Below are the code and all the weights of a small trained network. Each question names an input and a class and asks about switching units off, where a switched-off unit gives its printed mean instead of its output.

import numpy as np


def w(rows, s, z=0):
    codes = np.array(rows[::2]) - 128.0
    scale = np.full(codes.shape[1], s)
    scale[-1] = z or s
    return codes * scale


def f(y):
    return y / 2 * (1 + np.tanh(0.7978845608 * (y + 0.044715 * y**3)))


def log_softmax(a):
    a = a - a.max(-1, keepdims=True)
    return a - np.log(np.exp(a).sum(-1, keepdims=True))


def net(x, mask):
    res = np.array(x, float).reshape(1, 7) / 4 @ E
    y = f(res @ A[0][:, :-1].T + A[0][:, -1])
    res = res + np.where(mask, y, B[0][:, -1]) @ B[0][:, :-1]
    return log_softmax(res[-1] @ U[:, :-1].T + U[:, -1])


A, B = {}, {}
E = w([
[141,169,103,97,177,156,158,5,76,208],'x0',
[60,54,117,117,194,72,80,50,110,71],'x1',
[171,124,71,135,56,140,183,54,181,81],'x2',
[150,154,2,56,160,76,105,190,139,159],'x3',
[200,151,148,169,180,138,56,111,158,124],'x4',
[127,105,159,118,209,82,203,141,211,123],'x5',
[66,183,179,136,25,18,118,84,174,195],'x6',
],0.0073)
A[0] = w([
[203,163,94,175,80,179,190,195,139,224,75],'neuron 0',
[135,66,75,170,159,194,156,159,105,146,41],'neuron 1',
[26,65,142,146,68,93,147,238,149,90,91],'neuron 2',
[134,132,125,143,192,146,37,89,194,86,146],'neuron 3',
[67,54,83,195,154,62,124,99,69,97,55],'neuron 4',
[104,95,171,105,198,88,125,185,114,214,208],'neuron 5',
[91,135,165,157,219,159,239,52,81,207,204],'neuron 6',
[172,61,140,116,179,152,183,160,131,119,93],'neuron 7',
[113,134,66,125,121,113,70,145,141,148,3],'neuron 8',
[120,55,107,82,146,85,65,66,133,86,75],'neuron 9',
[31,140,183,163,105,225,117,95,129,104,45],'neuron 10',
[146,108,80,194,168,224,83,132,183,129,104],'neuron 11',
[240,90,61,164,49,65,185,66,175,123,135],'neuron 12',
[176,160,57,97,204,43,64,121,146,115,153],'neuron 13',
[120,139,93,137,171,225,110,141,135,80,36],'neuron 14',
[220,155,41,47,125,124,61,168,163,209,62],'neuron 15',
[116,130,189,201,138,153,211,126,104,114,44],'neuron 16',
[150,151,90,117,126,109,69,163,118,97,126],'neuron 17',
[95,51,200,103,87,157,196,101,53,116,206],'neuron 18',
[86,123,147,176,75,8,169,131,193,235,107],'neuron 19',
[69,86,62,107,85,38,60,71,67,106,133],'neuron 20',
[195,87,189,166,111,106,82,211,172,12,143],'neuron 21',
[55,102,183,135,182,110,85,220,92,192,162],'neuron 22',
[161,81,66,131,91,107,186,72,174,39,168],'neuron 23',
[160,150,128,180,93,162,183,211,130,203,32],'neuron 24',
[64,161,52,37,139,123,151,158,160,125,99],'neuron 25',
[113,108,67,158,19,186,11,119,13,129,101],'neuron 26',
[170,102,221,142,127,153,131,105,105,115,80],'neuron 27',
[37,80,66,107,160,201,254,165,74,82,120],'neuron 28',
[129,120,77,20,109,86,137,173,103,140,68],'neuron 29',
],0.0079,0.0055)
B[0] = w([
[55,185,122,122,206,151,148,137,125,68,220],'neuron 0',
[41,137,126,95,119,105,63,63,131,136,153],'neuron 1',
[168,157,56,115,124,124,169,101,120,210,236],'neuron 2',
[145,154,122,109,145,94,158,132,155,140,194],'neuron 3',
[54,201,63,178,181,186,173,121,146,71,163],'neuron 4',
[126,87,172,101,147,109,137,166,81,129,231],'neuron 5',
[182,152,84,112,87,119,178,141,114,156,246],'neuron 6',
[77,129,161,77,122,121,57,109,179,152,169],'neuron 7',
[125,104,127,163,116,180,88,96,146,89,133],'neuron 8',
[79,191,95,170,168,150,179,159,129,51,173],'neuron 9',
[83,104,103,191,57,171,94,150,131,85,170],'neuron 10',
[121,138,148,84,114,123,66,122,115,157,181],'neuron 11',
[117,72,166,122,145,89,117,174,37,121,236],'neuron 12',
[155,107,138,175,75,174,140,152,159,139,225],'neuron 13',
[69,128,127,132,131,119,54,39,119,154,159],'neuron 14',
[167,90,93,192,114,136,100,155,159,129,225],'neuron 15',
[137,107,128,203,81,138,97,170,154,74,155],'neuron 16',
[129,139,120,150,82,132,125,101,138,158,171],'neuron 17',
[194,123,133,159,73,169,132,150,183,132,218],'neuron 18',
[99,121,152,67,163,108,48,54,162,132,254],'neuron 19',
[113,168,119,122,144,108,113,149,137,150,214],'neuron 20',
[172,146,57,110,123,98,174,98,125,196,250],'neuron 21',
[132,91,148,121,105,111,131,171,59,63,241],'neuron 22',
[134,87,184,87,125,87,140,189,54,88,228],'neuron 23',
[16,177,115,172,187,137,150,130,119,62,178],'neuron 24',
[156,89,114,192,49,182,147,156,180,112,190],'neuron 25',
[184,157,254,63,152,130,164,195,166,154,245],'neuron 26',
[138,61,38,169,63,167,128,136,178,98,163],'neuron 27',
[126,151,168,77,157,102,55,105,155,167,207],'neuron 28',
[173,98,115,180,54,196,113,103,168,103,182],'neuron 29',
],0.0093,0.0075)
U = w([
[141,59,104,228,58,175,98,117,173,83,28],'0',
[55,226,88,163,193,149,167,136,117,38,22],'1',
[95,134,156,86,116,116,12,56,144,141,7],'2',
[173,123,167,105,144,133,156,146,144,131,217],'3',
[132,69,139,126,127,117,120,166,3,95,1],'4',
[183,177,46,120,104,143,172,86,73,193,109],'5',
[165,130,131,120,122,139,133,129,141,136,233],'6',
],0.012,0.0058)

Each question gives the input, the list of numbers given to net, and the class t.
The units are the neurons (one row each of A and B). Each row of codes is followed by its name. A weight is (code - 128) times the scale printed after its matrix; where a second scale follows, it is the last column's (A, B and U).
mask holds one flag per neuron, in row order. A switched-off neuron (its flag False) gives its mean, the last column of its row in B, instead of its output. The means were averaged over made-up inputs and are rounded, as every weight is.
A unit's drop is (log p(t) with every unit on - log p(t) with that unit switched off) / (log p(t) with every unit on - log p(t) with every unit switched off).
The circuit of an input: a set's keep is (log p(t) with only the set's units on - log p(t) with every unit switched off) / (log p(t) with every unit on - log p(t) with every unit switched off). Starting from the 12 units with the biggest drops (on a tie, the unit counted first), units are removed one at a time, each time the one whose removal leaves the highest keep (on an exact tie, the one counted first), for as long as the keep stays at least 0.8.
units of the circuit, in order: the units of the circuit, biggest drop first
most important unit: the unit with the biggest drop
top k neurons: the k neurons with the biggest drops, biggest first
drop of u: that unit's drop, to one decimal
input [7,0,2,-7,-2,-5,0], class 0: top 2 neurons : neuron 10; neuron 18
input [-1,8,4,1,0,8,2], class 1: units of the circuit, in order : neuron 9
input [8,0,-8,-4,-2,3,-8], class 2: top 3 neurons : neuron 28; neuron 7; neuron 1
input [0,-5,6,-4,-1,5,3], class 4: units of the circuit, in order : neuron 12; neuron 23
input [6,-2,4,-3,6,-4,-7], class 2: units of the circuit, in order : neuron 14; neuron 11
input [-7,8,6,2,2,0,-4], class 1: top 2 neurons : neuron 9; neuron 4
input [-1,5,4,-1,-3,1,-2], class 1: top 2 neurons : neuron 4; neuron 9
input [-4,-1,0,-3,1,-5,4], class 3: top 3 neurons : neuron 26; neuron 6; neuron 14
input [-4,-2,8,8,-1,3,1], class 0: top 2 neurons : neuron 25; neuron 29
input [2,5,-8,-6,2,3,3], class 4: top 2 neurons : neuron 22; neuron 5
input [-3,7,-5,-3,-6,-5,-5], class 1: top 2 neurons : neuron 4; neuron 9
input [3,-7,6,-5,7,6,-1], class 1: top 3 neurons : neuron 0; neuron 24; neuron 26
input [5,-2,7,7,-1,6,6], class 0: units of the circuit, in order : neuron 25; neuron 15
input [8,8,-5,6,-6,-5,-6], class 1: top 2 neurons : neuron 4; neuron 9
input [4,1,-3,-5,-4,0,-3], class 0: most important unit : neuron 18
input [-5,1,-1,6,6,3,3], class 0: top 4 neurons : neuron 13; neuron 26; neuron 15; neuron 6
input [3,-4,3,-6,-1,-5,-5], class 0: top 4 neurons : neuron 10; neuron 27; neuron 18; neuron 16
input [-4,-6,0,-5,5,-4,-5], class 1: units of the circuit, in order : neuron 0; neuron 24
input [-6,-3,7,6,7,5,7], class 2: top 3 neurons : neuron 19; neuron 26; neuron 6
input [-8,-7,-5,-3,5,-3,1], class 5: top neuron : neuron 21
input [8,-7,1,1,-5,-2,-8], class 2: units of the circuit, in order : neuron 28; neuron 1
input [-6,8,2,-3,7,-3,4], class 1: units of the circuit, in order : neuron 9; neuron 4
input [-7,-3,-5,7,-5,1,-8], class 2: units of the circuit, in order : neuron 28; neuron 1
input [-7,5,2,7,2,3,-4], class 0: drop of neuron 15 : 0.1
input [4,-4,3,5,4,6,-7], class 2: drop of neuron 15 : 0.0
input [6,0,6,-2,4,4,8], class 2: drop of neuron 19 : 1.7
input [-4,-3,-3,-1,-6,-2,8], class 2: units of the circuit, in order : neuron 19
input [3,-5,6,6,8,0,8], class 2: drop of neuron 19 : 1.0
